Below is a small trained network, with its code and all its weights. Each question gives an input and a target symbol and asks what happens when units are switched off, that is, made to give their printed mean instead of their output.

import numpy as np


def w(rows, s, z=0):
    codes = np.array(rows[::2]) - 128.0
    scale = np.full(codes.shape[1], s)
    scale[-1] = z or s
    return codes * scale


def norm(h):
    return h / np.sqrt((h * h).mean(-1, keepdims=True) + 1e-5)


def softmax(a):
    e = np.exp(a - a.max(-1, keepdims=True))
    return e / e.sum(-1, keepdims=True)


def log_softmax(a):
    a = a - a.max(-1, keepdims=True)
    return a - np.log(np.exp(a).sum(-1, keepdims=True))


def net(x, mask):
    ids = ['δεζλξφ'.index(c) for c in x.split()]
    T = len(ids)
    res = E[ids] + P[:T]
    u = 0
    for l in range(2):
        r = norm(res)
        for j in range(3):
            rows = slice(3 * j, 3 * j + 3)
            q, k, v = (r @ M[l][rows].T for M in (Q, K, V))
            z = softmax(np.where(np.tri(T) > 0, q @ k.T / 3**0.5, -1e9)) @ v
            o = O[l][rows]
            res = res + np.where(mask[u + j], z, o[:, -1]) @ o[:, :-1]
        u += 3
    return log_softmax(norm(res)[-1] @ U[:, :-1].T + U[:, -1])


Q, K, V, O = {}, {}, {}, {}
E = w([
[155,106,58,131,121,69,68,163,106],'δ',
[71,122,77,99,111,106,120,143,132],'ε',
[55,104,8,153,128,167,97,98,54],'ζ',
[163,113,163,113,121,96,195,158,5],'λ',
[139,206,84,153,139,196,106,198,77],'ξ',
[178,115,68,94,210,158,214,176,149],'φ',
],0.017)
P = w([
[84,93,186,146,86,131,88,157,173],'0',
[136,107,42,47,147,205,58,91,166],'1',
[153,125,77,105,104,120,112,83,130],'2',
[150,149,93,119,118,89,138,133,112],'3',
[138,162,104,141,152,67,144,113,79],'4',
[125,161,99,148,194,76,150,91,67],'5',
[92,190,106,150,248,55,153,94,71],'6',
],0.015)
Q[0] = w([
[101,107,223,185,95,216,40,102,252],'L0H1',
[94,120,115,168,245,50,145,105,131],'L0H1',
[82,186,153,216,165,114,158,203,153],'L0H1',
[153,140,136,142,109,97,179,94,80],'L0H2',
[114,169,112,108,101,124,110,176,111],'L0H2',
[142,136,172,153,95,107,166,142,165],'L0H2',
[105,87,93,58,188,184,53,120,177],'L0H3',
[135,137,55,151,177,124,121,162,106],'L0H3',
[87,169,104,173,141,116,194,163,114],'L0H3',
],0.014)
K[0] = w([
[68,8,193,131,32,94,42,133,177],'L0H1',
[173,217,123,159,184,48,156,112,33],'L0H1',
[115,69,60,112,120,60,121,16,134],'L0H1',
[133,71,157,75,166,182,210,129,116],'L0H2',
[141,127,160,75,112,142,98,127,76],'L0H2',
[128,110,78,174,154,142,49,84,156],'L0H2',
[157,118,171,111,50,85,160,126,24],'L0H3',
[72,144,128,187,111,118,64,203,105],'L0H3',
[110,149,82,146,101,121,76,214,186],'L0H3',
],0.011)
V[0] = w([
[133,95,112,51,139,76,146,59,118],'L0H1',
[87,161,36,150,103,55,130,122,168],'L0H1',
[103,125,176,105,86,106,140,102,53],'L0H1',
[196,44,111,92,98,124,102,37,64],'L0H2',
[154,220,53,168,58,213,88,189,92],'L0H2',
[2,162,161,118,121,166,138,116,120],'L0H2',
[178,141,180,106,60,118,125,119,101],'L0H3',
[123,158,159,138,109,92,37,154,149],'L0H3',
[149,53,79,99,185,148,128,145,58],'L0H3',
],0.0099)
O[0] = w([
[203,140,73,49,151,138,132,38,154,168],'L0H1',
[85,196,103,26,128,132,115,134,78,122],'L0H1',
[143,2,195,123,233,83,58,95,195,133],'L0H1',
[60,146,185,165,150,157,80,161,49,254],'L0H2',
[160,120,99,217,181,149,108,8,171,135],'L0H2',
[145,125,167,57,54,113,119,51,175,51],'L0H2',
[152,111,155,165,123,213,92,191,166,87],'L0H3',
[147,192,96,108,165,73,82,99,180,221],'L0H3',
[89,46,38,129,116,100,124,150,110,224],'L0H3',
],0.0091,0.005)
Q[1] = w([
[172,173,65,126,168,63,114,75,107],'L1H1',
[116,84,51,176,170,176,102,151,101],'L1H1',
[125,141,163,126,206,39,167,105,71],'L1H1',
[184,194,193,93,8,165,193,83,202],'L1H2',
[138,142,159,196,81,157,134,163,105],'L1H2',
[147,42,157,123,128,118,34,86,177],'L1H2',
[111,88,137,76,105,171,74,198,77],'L1H3',
[119,84,202,162,159,139,125,168,119],'L1H3',
[109,160,96,115,79,162,71,99,188],'L1H3',
],0.014)
K[1] = w([
[67,143,197,125,48,141,100,186,169],'L1H1',
[144,75,183,151,87,168,98,155,118],'L1H1',
[115,165,188,221,70,59,150,115,239],'L1H1',
[115,101,126,46,8,130,90,102,149],'L1H2',
[158,166,80,116,86,172,122,49,155],'L1H2',
[87,87,169,183,75,170,117,94,68],'L1H2',
[191,137,54,111,162,154,172,78,129],'L1H3',
[147,215,89,127,122,169,65,133,166],'L1H3',
[166,125,170,157,160,211,68,140,103],'L1H3',
],0.013)
V[1] = w([
[101,170,58,156,126,95,109,198,136],'L1H1',
[220,156,157,196,154,157,154,107,126],'L1H1',
[22,161,108,181,102,104,190,55,172],'L1H1',
[113,90,58,74,171,130,174,93,83],'L1H2',
[109,201,130,167,108,109,134,112,188],'L1H2',
[182,151,162,132,201,115,241,138,185],'L1H2',
[64,101,166,172,112,166,120,126,140],'L1H3',
[98,175,99,151,111,121,7,79,137],'L1H3',
[136,105,61,183,155,126,120,110,49],'L1H3',
],0.013)
O[1] = w([
[101,117,136,155,133,139,118,232,106,176],'L1H1',
[168,183,96,209,120,136,151,113,181,18],'L1H1',
[178,114,106,135,113,110,56,157,168,89],'L1H1',
[138,30,130,128,124,135,70,131,145,254],'L1H2',
[82,170,107,115,119,145,152,171,110,59],'L1H2',
[157,160,74,94,51,151,95,149,107,136],'L1H2',
[158,87,126,104,119,123,110,139,186,78],'L1H3',
[132,113,248,186,166,97,150,126,135,174],'L1H3',
[142,78,107,172,118,148,208,114,101,195],'L1H3',
],0.014,0.0064)
U = w([
[64,175,160,150,173,147,212,253,61,3],'δ',
[115,224,147,25,151,137,84,114,85,130],'ε',
[163,28,179,134,137,197,98,104,126,144],'ζ',
[109,172,94,103,164,180,232,28,53,78],'λ',
[179,199,111,178,104,153,156,128,151,224],'ξ',
[133,115,41,86,83,219,124,191,79,198],'φ',
],0.0053,0.002)

Each question gives the input, a string of symbols that net reads in full, and the target symbol t.
The units are the heads (3 rows each of Q, K, V and O). Each row of codes is followed by its name. A weight is (code - 128) times the scale printed after its matrix; where a second scale follows, it is the last column's (O and U).
mask holds one flag per head, layer by layer. A switched-off head (its flag False) gives its mean, the last column of its rows in O, instead of its output. The means were averaged over made-up inputs and are rounded, as every weight is.
A unit's drop is (log p(t) with every unit on - log p(t) with that unit switched off) / (log p(t) with every unit on - log p(t) with every unit switched off).
The circuit of an input: a set's keep is (log p(t) with only the set's units on - log p(t) with every unit switched off) / (log p(t) with every unit on - log p(t) with every unit switched off). Starting from all 6 units, units are removed one at a time, each time the one whose removal leaves the highest keep (on an exact tie, the one counted first), for as long as the keep stays at least 0.8.
circuit, biggest first: the units of the circuit, biggest drop first
most important unit: the unit with the biggest drop
which heads matter: for each layer, one digit per head in row order, 1 if its drop is at least 0.15 and else 0, layers parted by /
input ζ δ ξ ε φ, target ζ: most important unit	L1H3
input ξ ζ δ ε δ ξ, target ξ: which heads matter	010 / 100
input λ ξ ε δ, target δ: which heads matter	110 / 010
input δ ζ ε, target δ: which heads matter	000 / 100
input ε φ λ ε ε λ, target ε: circuit, biggest first	(L1H3; L0H2)
input φ ξ λ ε ξ ζ, target δ: circuit, biggest first	(L0H1; L1H2)
input ε ε ε δ δ ζ ζ, target ε: circuit, biggest first	(L0H2; L0H3; L1H3)
input λ δ λ ζ, target λ: which heads matter	100 / 110
input ξ λ ξ λ ζ ε φ, target ξ: circuit, biggest first	(L1H1; L0H2)
input ζ ζ ε φ, target ζ: which heads matter	010 / 001
input ξ λ ξ λ δ ζ, target ξ: which heads matter	011 / 100
input φ δ ε λ λ ζ λ, target ζ: which heads matter	100 / 010
input δ ε ε δ, target δ: which heads matter	000 / 100
input ε ε δ φ ε ξ, target ε: most important unit	L0H2
input ε ζ δ ε λ ζ, target ζ: which heads matter	100 / 010
input φ φ λ λ, target φ: circuit, biggest first	(L1H3; L1H2)
input δ φ ξ ε, target δ: circuit, biggest first	(L0H3; L0H1; L1H3)
input ξ ε ζ ε λ ε ε, target ζ: which heads matter	110 / 010
input ζ ξ ξ, target ζ: circuit, biggest first	(L0H2; L1H3)
input ε ε δ δ φ, target ε: circuit, biggest first	(L1H3; L0H3; L0H2)
input δ ε φ, target δ: most important unit	L0H3
input φ ζ φ δ φ λ δ, target φ: circuit, biggest first	(L1H3; L1H2)
input λ λ δ ξ, target λ: circuit, biggest first	(L1H1; L0H1)
input λ ξ ζ, target δ: which heads matter	101 / 010
